[ 39 -61  -6 -50 -46  78 -34 -17  26  56 -39 -11 -11   5  46  45  24 -11
  40 -27  31  -3   4 -32 -21   3 -23 -24  24 -39  34  31 -42   8  -8 -18
  47 108  34 -16  57   7] : 8
[-38  19 -23  61  44  12   8 -43  19  -8 -16 -15  26  -9 -60  19  67 -19
 -39   8  -4  22 -35  73   0   7  36  58   2  -8  -6 -62 -22  10 -26 -27
  41  40 -22  13  18 -31] : 4
[ 31 -58 -25 -79 -25  79 -32   3   0  30 -45 -26  -8 -25  29  27  20  -6
  24 -39  32  23  16 -16 -41 -11 -13   2  36 -32  27  25 -24   5 -13   8
  -7  81  37 -24  25  -2] : 7
[-15 -18 -16 -23 -16  63 -28 -12  37  29   8 -23  31 -19  52  18  25   6
 -88  -5   5   6  -7  15  14 -34  17 -40   1 -34 -31  30 -38  54 -22 -16
  28   4  -3 -62  15 -36] : 4
[  4 -76  -9 -15   9  52  21  11  62 -12 -33   4  25   8   6 -21 -53 -14
 -41  34 -59  18   2 -41   8  33  -6 -70   6  -9  19  17 -25  12  -3   7
  23  61   1  -8  -6 -38] : 2
[-27 -11 -13 -24  -6  -3 -40   4  28  26  74  -1   8  22  47  50  17   2
 -38   2  31   3 -10 -20  17 -42  15 -48  -9 -11 -36  31 -18  44  -3 -18
  29  -9 -16 -50  -8 -38] : 6
[ 28 -62   4 -54 -52  71 -21  -5 -26  46  -9 -27 -19  -7  -3  14  25 -14
  26 -33  33  15  28 -29 -32  -2 -28 -35  25 -28  10  -4 -48   4 -10  -5
  32  86  34  -5  18 -17] : 9
[ 28 -89   9  12 -18  49  22  -1  43   0 -38   7  32   4  21  15  -4  -4
 -47  10 -75  26 -32 -71  15  59  -1 -48  18  -4  63   7 -11   0   9  26
  38  72  10 -28  19 -41] : 3
[-16 -20  -2   3  -8   1 -32 -30  28  22  30  -9  34   0  23  38  15   1
 -50 -10   1  20  -3   7   3 -24  23  17   0  -3 -24   1  -7  49  11 -25
  18   7 -19 -30  19 -31] : 0
[ 32 -62 -15 -37 -27  76 -39  -8 -10  26  -9 -46 -12 -19  -2  28  18 -10
  26 -21  40  15  13 -28 -38  -1 -11   2  42 -42  14  23 -25 -25 -13  18
  25  94  37  11  52 -11] : 4
[-41 -13  -9  52  42  32  25 -27  17 -26  -3 -29  24  -3 -23  18  57  -9
 -52   6  -5  10  -8  57 -11  14  43  46  -3  -1 -10 -39 -15  -1 -12 -12
  32  24 -17  28   0 -34] : 1
[-49   7 -19  56  34  16  29 -28  10 -44 -11 -33  39  -3 -33   8  45 -17
 -27  -3  17  10 -29  63 -15   1  21  27   4   4  -6 -34 -20  34 -10 -10
   0  25  -9  15  19  -8] : 9
[-27   5 -10  56  14  10  17 -58  31 -21 -30 -25  34  -1 -63  40  37 -31
 -39  16  -3  29 -11  80 -19  17  41  39  -5   2   7 -62 -23   7  -9 -20
  28  46 -11  41  16 -32] : 0
[ 21 -78   5 -34  10  73  14  -2  55   3 -44   5  50  13  37 -32  -3  -6
 -31  46 -80   6  -8 -60  16  75  -6 -55  24   4  42 -23 -16  13  -7   4
  33  46  21 -20  -7 -30] : 10
[-18 -14 -26 -43  17  35 -44 -41  34  16  48  13  28 -27  52  47 -35   7
 -64  -1  17   3 -14 -17 -15 -66  22 -52 -15 -15 -33  43   8  21  -2 -28
   9   0 -19 -57 -11 -29] : 7
[-26  15 -24  73  27  -1  26 -32  -2 -15 -38 -27  10  14 -68   2  34 -13
 -43  10 -11  22  -7  85  15 -11  47  53 -11  -5  20 -47 -21  -6  12   4
  16  35 -26  18  34 -18] : 4
[ 29 -72 -10 -74 -35  52 -20 -13 -12  19 -14 -23 -30 -13   3  55   2  -4
  10 -40  39  29  11 -41 -34 -34  -2 -23  13 -29  23  10 -31 -10 -20   7
  37  85  34 -14  10 -35] : 1
[-11 -24 -10  61  34  -1  35 -23  -4 -36  -8 -25  24 -11 -50  33  30  -2
 -20   3  -6  29 -35  -5  12  20   5  41  -5  21  23 -59  11   2 -13   9
  15  25  -9  20  12 -29] : 10
[  20 -107   -4  -11   -2   55   27  -21   46  -15  -25   -4   50    5
   46  -15  -31  -11  -36   37  -55   24  -17  -68    5   33   -2  -90
   23   12   32   17  -25   14    5   18   33   60   17  -27    5  -29] : 9
[ 20 -76 -29 -82 -44  81 -15  28   8  11 -57 -32 -20 -37  -1  20   1  -5
  30 -51  42  42  21 -56  -1 -10 -13 -26  37 -38   9  31 -66   3  -7   6
   3  73  38 -15  39 -33] : 4
[-31  -4 -28 -42 -11  25 -43 -27  23  51  69 -37 -17   5  28 -11  56  -4
 -86 -10   3  29   1  30   3 -23   8  27   7 -12 -42  16 -16  53 -25 -33
  20 -11 -19 -52   2 -37] : 4
[ -4 -91   9 -12 -18  56  23 -16  46   5 -39 -12  44  14  36 -35  -8  17
 -37  57 -78   4   5 -25  -4  58 -22 -65  27  -2  30  -9 -19  -2  21  11
  23  39   8 -30  15 -39] : 5
[-16 -20 -14 -31 -19  35 -21 -53  25  32  41  -4  24 -28  89  -1   6   7
 -55   4  -2  28  -8   6   6 -26   4 -65   7   0 -14  27 -31  53  -2 -22
   4   7  -1 -58  11 -41] : 0
[  3  -6  -3 -25  -4  20 -24 -39  45  34  35  -1  14 -11  66  38  -2   0
 -41 -13  -1   5 -12 -19  38 -51  18  -9 -18  -1 -35  48   7  62 -25 -28
  32 -25   1 -48   9  -9] : 2
[-34 -10 -14 -13   6  35 -32 -47  22  47  81 -12  15  -1  14  23  13 -19
 -70 -17  19  10 -19  -1  18 -38  25   5  -2 -14 -23  20 -17  70 -39 -19
  32  13   8 -45 -24 -44] : 1
[ 13 -85  -6 -18 -16  66  22  21  45 -26 -83  -4  34  26  20  10   1   5
 -19  12 -74  37   4 -47 -11  53  18 -38  15  -5  60   8 -26 -13  35  22
  17  74   8 -13  39 -29] : 0
[ 27 -90   8 -23 -42  58 -12   3   3  40  -4 -35   9 -11  39  12  43   2
  10 -16  15  19  23 -23 -18  19  -7 -30  40 -27  -6   8 -36  20  -9 -14
  49  86  28  -3  27 -39] : 1
[  9 -50 -25 -78 -23  46 -38   9  -7  39 -12 -20 -31  10  35  29  33 -11
  21 -34  33  23   8 -11 -17 -15  -2  13  16  -6  25   8 -46  16  -6 -15
  22  77  18 -14  42 -12] : 1
[-24   4 -12  85  29  15  31 -24   5 -22 -15 -42  18  21 -44  20  79 -23
 -42   8  -7  14 -10  98 -21  20  25  60   2   5  -6 -46  -6 -13   0  -4
  24  30 -21  45  23 -12] : 7
[-12 -34 -10 -25   5   1 -44 -48  24  24  53  -6  20 -24  33  54  -8   2
 -56  -3  14  17 -15 -38 -25 -75   1  22 -11  23 -13  21  22  54 -12 -19
  23  -1 -24 -48  25   7] : 9
[ 38 -67  -9 -70 -13  34 -14 -26  -6  26  26 -20 -29   0  18  20  19 -39
  15 -33  31  41   2 -35 -27  16  14  -5  38 -25  -7  25 -32  38 -48 -23
  28  89  45  19  21 -45] : 4
[-27  -1 -20   7  50   8  13 -19  26 -31 -18 -22  33   3 -64  53   6 -25
 -13   5   4  26 -20  24 -19 -12  64  52  -1  20   6 -12   0   8 -24  -6
  24  28   0  41  20 -41] : 1
[ -7 -40  -8 -27 -21  33 -12 -26  12  17  46 -35   5 -25  20  16  10  18
 -53  -3 -14  28  -1 -12   9 -33   6 -17 -11  -1 -34  26 -11  34  -5 -34
  47  10 -14 -57  11 -27] : 5
[ 26 -58  -9 -31 -31  95 -13   2  -7  38 -13 -20   2 -25   8  30  17 -18
  38 -42  44  24   3 -38 -22  12 -42 -35  31 -31   7  25 -45   2 -18   9
  18  83  38  10  33 -20] : 10
[ 34 -67 -22 -57 -21  61 -61  21  13  62   4 -25  -3  -3  -4  59  38 -18
  38 -39  37  25  -7 -64 -26  -1   8  -2  15 -34  14  37 -13 -10 -23 -24
  54  96  19  -8  46 -28] : 10
[ 41 -57  -8 -80 -38  79 -29   0   7  45 -17 -15 -22 -10 -11  53   5  -5
  41 -46  39  11   3 -47 -27  15 -18 -27  19 -46  17  42 -47 -29 -36 -15
  48 102  42 -15  38 -41] : 8
[-34  24  -4  80  40   9  18 -36  19 -23 -35  -8  37 -17 -83   5  29 -13
 -34 -11   4  -3  -6  72 -12 -21  -2  88 -16   1   0 -63  -4 -10 -13 -18
  21  23 -30  38  28  11] : 7
[-17  -9 -23  28  47  18   2 -35  19  -8 -58 -35  57   0  -6  16  58  -3
 -40  21 -11  23 -15  75 -35  -6  37  23   4  -5  30 -42   3  10 -10  -4
  29  47  -5  19  20 -21] : 6
[ -5   2  -4  13 -16   7 -39 -28  14  40  47   2   9   8  49   2  38  -2
 -53  -2  -8   7  -8  13 -10 -47  13 -19 -13  -4  -3  18  -8  29  -8 -16
  41   3 -19 -37  10 -19] : 0
[ 11 -79   3 -19  -7  22   8   4  46  -5 -32   8  13  25  30  -4 -23   9
 -33  24 -59  11 -21 -40  12  29 -28 -62  10  -4  30  10 -20 -10  42  19
  19  52  -6 -48  16 -23] : 3
[  1 -22 -11 -16 -16  25 -35 -32  45  58  57 -20  26   0  88  46  45  -8
 -62  -9  13  17 -11 -27  11 -49  28 -22   4  -1 -40  29   0  45 -18 -25
  57   1 -16 -37  18 -27] : 9
[ -7 -34  -2 -33   5  14 -43 -35  37  28  65 -11  -2 -13  29  22   5  -5
 -50 -10  -2  18  -9 -15   4 -39  -1  50 -13  12 -34  23   2  49 -22 -51
  43   0 -29 -45  21  -9] : 5
[-31   1 -25  33  21  26 -27 -30  37   5 -29 -21  40  20 -68  53  38 -25
 -35   3  10   0 -24  47 -11  -9  53  28 -12 -10  28 -30 -18 -14  -2 -12
  50  50 -19  22  25 -31] : 3
[ -4 -92   1 -33 -14  53  28   2  45 -29 -49   9  20   8  29 -20 -46 -20
 -39  15 -51  32  -7 -41   0  30 -13 -45  34   7  49  -5 -36  32  28  20
 -14  35  11 -22   3 -25] : 5
[-32  25 -23  58  31  -8  -2 -34  30  -3 -28 -23  32   2 -51  33  66 -10
  -6  13  -2  12 -34  54   0 -24  44  47 -21   2  17 -44   7   1  -9 -11
  41  27 -26  13  16 -43] : 6
[-47  -4   4  74  45   3  47 -21   6 -55 -27 -24  31 -14 -47  12  60 -10
 -28  15 -16  13 -33  64 -30   2  17  48   0  19   8 -57  -6  15 -12 -10
  17  15 -22  26  21  -7] : 5
[  26 -102  -12  -17    6   41    6  -14   53   -3  -33   -2   26   28
   46   34  -22   -9  -55   18  -58   29  -23  -49    1   45   -5  -37
   25    7   51   14   -5   -5    6   10   43   61    8  -12   16  -27] : 7
[ 27 -84  11   6 -16  46  28 -22  40   0 -49   0  47   7  34   9 -21 -13
 -38  21 -51   1 -18 -36  23  44   4 -34   7   2  33 -13 -23   5   2  21
  35  56  15  -9  -2 -38] : 1
[ 15 -44  44   4 -15  39 -18 -71  32  53  54 -10  42 -32   9  49   2 -11
 -61  -6  -5  -5 -11 -24   8 -29   0 -33 -10 -15 -46  22   4  63 -31 -29
  58  29  -2 -36 -11 -54] : 3
[-19  -5 -19 -48 -14  25 -38 -45  20  60  55  -4  16  15  91   0  38  -6
 -71  -6  -6   6 -12  14 -17 -43  -2 -27   1  -3 -11  13   1  65 -26 -25
  29   6 -11 -47  -3  -2] : 2
[  23 -100   -8  -20   -2   83    8  -13   59    3  -26  -13   33   24
   34  -18  -13   -8  -70   26  -63   33  -13  -44    6   54   -8  -81
   20   -2   40   15  -26   -4   -2   -1   45   56   14  -33   -6  -52] : 8
[ 33 -73   9 -98 -44  82 -20  -2  -5  25 -29 -22   1  -5  20   3  -7  -9
  29 -40  21  21  34 -48 -44  -2 -22 -35  33 -29  19  20 -28  18 -18 -14
  16  76  50   7  35 -14] : 5
[ -7 -35   9 -13 -24  27 -38 -54  32  35  62 -16  34   1   9  22   2  16
 -46  -6   6  12  23 -25  -6 -30 -13 -14  -5  -6 -29  21   0  43 -31 -30
  53  17 -10 -36   1 -21] : 0
[ 25 -53  -9 -47 -32  55 -36  -2  -8  47  26 -39 -23  23  22  10  60 -12
  47 -23  28  12  12 -35 -37  29 -12  -5  28 -23  -6  20 -16  -6 -24 -13
  32  78  30  13  34 -42] : 9
[ 31 -70 -17 -60 -49  78 -22 -44   9  43   2 -15 -20 -12  72   4  31  -9
  31 -16  33  19  11 -28 -29 -10 -12 -80  21 -29  17  24 -41  11 -35 -25
  52 104  37 -13  10 -32] : 1
[ 16 -64   3 -40 -39  74 -10 -14 -23   2   4 -40 -11 -34  -3  15   9  -6
  14 -46  30  42  18 -11 -52   7 -33 -22  45 -33  10  17 -42   6  -3   6
   8  94  36   2  28 -17] : 0
[ 28 -43 -14 -81 -36  85  -5   7  -6   7  26 -55 -75  -3  -9  48   6  -9
  61 -34  39  25   8 -56  -7  12  -8 -41  17 -20   4  68 -43 -14 -21 -11
  32  90  41   1  38 -55] : 8
[-30  13 -27  66  30   8  27 -20   2 -10 -28 -16  30  -9 -66  14  31  -4
 -40  -3 -19  28 -44  47  14   7  20  25  -2   3  47 -44 -20 -21   0   8
  37  29 -13  11  36 -32] : 10
[ 40 -46 -11 -81 -58  70 -35 -23  18  30 -25 -27  -6 -14  32  43  -2 -10
  46 -41  39  28  19 -25 -23  11   0 -27  28 -31  15  38 -31   2 -17 -10
   9  83  39  -5  34 -35] : 0
[ 22 -75  11 -10 -19  57  48 -28  39 -28 -38 -13  34  18  70 -55 -29  -2
 -61  30 -68   4   1 -30  15  75 -18 -69  34   9  52 -11 -12  10  16  15
   3  32  20  -7  -9 -14] : 8
[ 30 -58   2 -18 -25  42 -15  14 -37  38  -1 -27 -16 -13   8   3  51   7
  14 -32   6  24  12 -17 -20  17 -34   1  16 -25   0 -15 -26  -2 -13 -13
  37  77  26  -2  36  -7] : 2
[-32  12 -25  54  38   3 -15 -39  -1 -10 -29 -31  53  -9 -34  26  78  -8
 -21  17   4   9 -26 108 -38  22  53  64   8  -9  19 -57  -2   8   6 -23
  20  37 -10  23  23 -18] : 6
[ 10 -80 -16 -30   6  33  24   5  33 -32   7  -5   1  38  52  -7 -31  -1
 -52  19 -51  16 -19 -65  -3  66 -10 -46  31   7  46  19 -14   6   5  17
  22  47  10  -8  -6 -31] : 8
[  5 -95  -5 -14 -12  58  22 -25  44 -21 -17 -25  32  -3  32 -12 -24  -9
 -41  32 -38  20  -9 -43 -17  38 -23 -62  36  12  31   2 -22   2   3  24
  24  56   8  -7   6 -30] : 9
[ 39 -79 -19 -43 -14  73 -48  12  21  61  -3 -35   5  -9  19  29  28 -38
  28 -20  34  22  -1 -40 -32  13  -2  13  39 -35  20  34 -32  23 -23   0
  28 114  33  12  59 -29] : 10
[-27  -3  -2  69  38  13 -10 -12  22 -18  -9 -48  48   3 -85   2  93 -10
 -49   4   4   9 -16  71 -16   7  16  92  -4  -5 -21 -86 -13   1 -20  -6
  33  28 -25  17  19 -46] : 3
[  6 -54   9 -10 -28  17  32 -24  38 -28 -27   8  29   3  -1 -42 -47   6
 -16  25 -70  19  10 -37 -10  35  -1 -59  14   7  45  18  -8  -2  18   2
  16  40   8  -8  16 -19] : 0
[ -9   0   1  81  45  22  12 -33  24 -11   3 -18  23  13 -74  40  77 -45
 -47  19 -19  26 -37  59 -25  16  36  74  -5   9   8 -62 -13   3 -25   8
  43  60 -20  31  22 -42] : 3
[-18  -5 -11  46  35   6  27 -45  25  -8 -38 -20  36   0 -25  30  37 -25
 -47 -19 -11  32 -37  39  13 -22  47  21   4  -1  30 -29 -15   2  11   1
  39  45  -1  23  38 -12] : 3
[ 14 -71  -4  -1   2  62  18  -4  61   1 -58  15  38  25  13 -26 -38 -15
 -46  24 -67  14  -5 -53  27  31   5 -44  14 -16  49  11 -24   4   5  25
  21  61   8 -21  21 -20] : 4
[-21 -10  -7 -14 -20  16 -28 -30  34  46  28 -27  33  -9  28  33  30  16
 -43 -13   6  15  -5 -13  16 -50  -4  12  10   5 -22   5  -6  57  -9 -20
  41  -2 -13 -48  43 -22] : 9
[ 41 -80  -6 -68 -26  71 -49  36  -8  23 -18 -41 -36  -2   6  69  23 -13
  39 -22  40  21   9 -46 -27 -21  -3   0  16 -19  17  23 -39 -18  -8   7
  35  78  27 -13  46 -24] : 5
[ -4 -48 -19 -22 -20  41  11 -10  51  -3 -29  18  22  41  49 -37 -28  -4
 -41  20 -67   6 -21 -59  18  51 -11 -79  16   4  65  -1 -22  -3   9   4
  36  39   9 -15  11 -18] : 9
[ -8  -1   2 -28 -33  36 -43 -49  41  67  48   7  24  -7  19  41  11  -9
 -44 -28  19   4  10 -32  13 -36  -9  16  -3   7 -31   6   1  38 -36 -36
  57 -16 -20 -31 -11   2] : 9
[  3 -81 -25 -17  -7  37  36 -27  35 -29 -19   0  20   5  51  -6 -18   4
 -33  22 -53  54 -15 -47   5  27   7 -73  22   7  54  19 -19   7  25  25
  14  50  14 -29   3 -30] : 6
[-13   0   4 -14  -2  32 -42 -23  23  46  37 -24  47  -5 -15  55  -6  11
 -63  -7  -3  -6   7  -9  -6 -41  13  23 -12 -13 -30  18  22  20 -19  -8
  41  -7  -7 -18  25 -19] : 2
[-19 -41 -21 -41  -1  44 -45 -41  23  25  23 -34  38 -19  90  17  47   3
 -81  -6   2   4 -13  31 -36 -30   2  -6  25  -2  -9  10   1  68  -5 -35
  21  14 -10 -50   3   5] : 7
[  4 -15  -5 -49  12  22 -63  -8  34  46  52   8  45  15  43  53 -19  -2
 -40  -7  11   2  -4 -42   2 -27  22  -9  -5  -9 -21  41  16  39 -18 -17
  29   4  -6 -31   1 -32] : 6
[ -3 -85 -11  -4 -16  60  25 -19  66  -6 -29   2  22  -6  61  -6 -16  -1
 -31  45 -60  37 -12 -48   8  10   1 -78  26  12  52  13 -22   8  25   8
  29  61 -10 -41  36 -17] : 5
[ 11 -66 -10   6  -4  54  18  17  58  -7 -91   9  54 -32 -28   5 -22   6
 -42  15 -71  33  -5 -38  23  47   1  -9  14  -7  22 -13 -22  10  15  -1
  14  24  17 -25  10 -38] : 7
[  3 -83 -11 -17 -13  67  34   1  54 -31 -50  -5  41   4   7 -30 -38   8
 -44  26 -66  15  12 -37  12  66 -13 -48  25 -14  28  -2 -32  24   8  10
   4  54  17 -21  -2 -46] : 7
[-34   8  -3  77  25 -18  23 -40  13 -37 -26  -4  29 -15 -60  26  37 -18
 -35  -1  -7  17 -39  71 -33   3  12  45  -5   4  20 -61 -17  -9  -7 -10
  31  42 -28  27  20 -14] : 0
[-49   0  -3  22  26  20  35 -26  -4 -57  13 -38  -4 -21 -87   9  63  -9
 -22  15 -12  17 -17  15 -26  -4  48   8 -14  -1   4 -54 -18  -4  -2 -11
  17  44   1  16  17 -50] : 3
[-26  -9 -10  65  37  53  -2  -9   0 -13 -24 -37  40  -6 -85  -4  69  -5
 -33  -2 -10  18  -8  56 -24   7 -10  70  -5   4  14 -71 -13   5 -14 -16
  50  50 -33  21  24  -8] : 10
[ 11 -85  -8 -46  -9  47  35  12  33 -37 -48   8   9  22  25  13 -74 -15
 -19  31 -43  25   0 -62  17  36  24 -88  29   7  54  34 -35   4  31  39
 -23  46  17 -13  22 -47] : 4
[  4 -77  -8 -29   8  82  17  11  32 -20 -30  -1  17  52  27 -20  -8  -9
 -54  22 -76  28 -16 -52   7  59 -12 -70  13   5  59   9 -31  -9  27  37
   7  56  21 -27  11 -20] : 3
[ 25 -58  -8 -66 -28  61 -18  22 -12  29   4 -39 -15  -8  29  50  45   5
  23 -32  29  22  10 -40 -20  28 -16 -13  34 -29  -3  10 -32  15 -16 -15
  40  80  31   0  42 -19] : 10
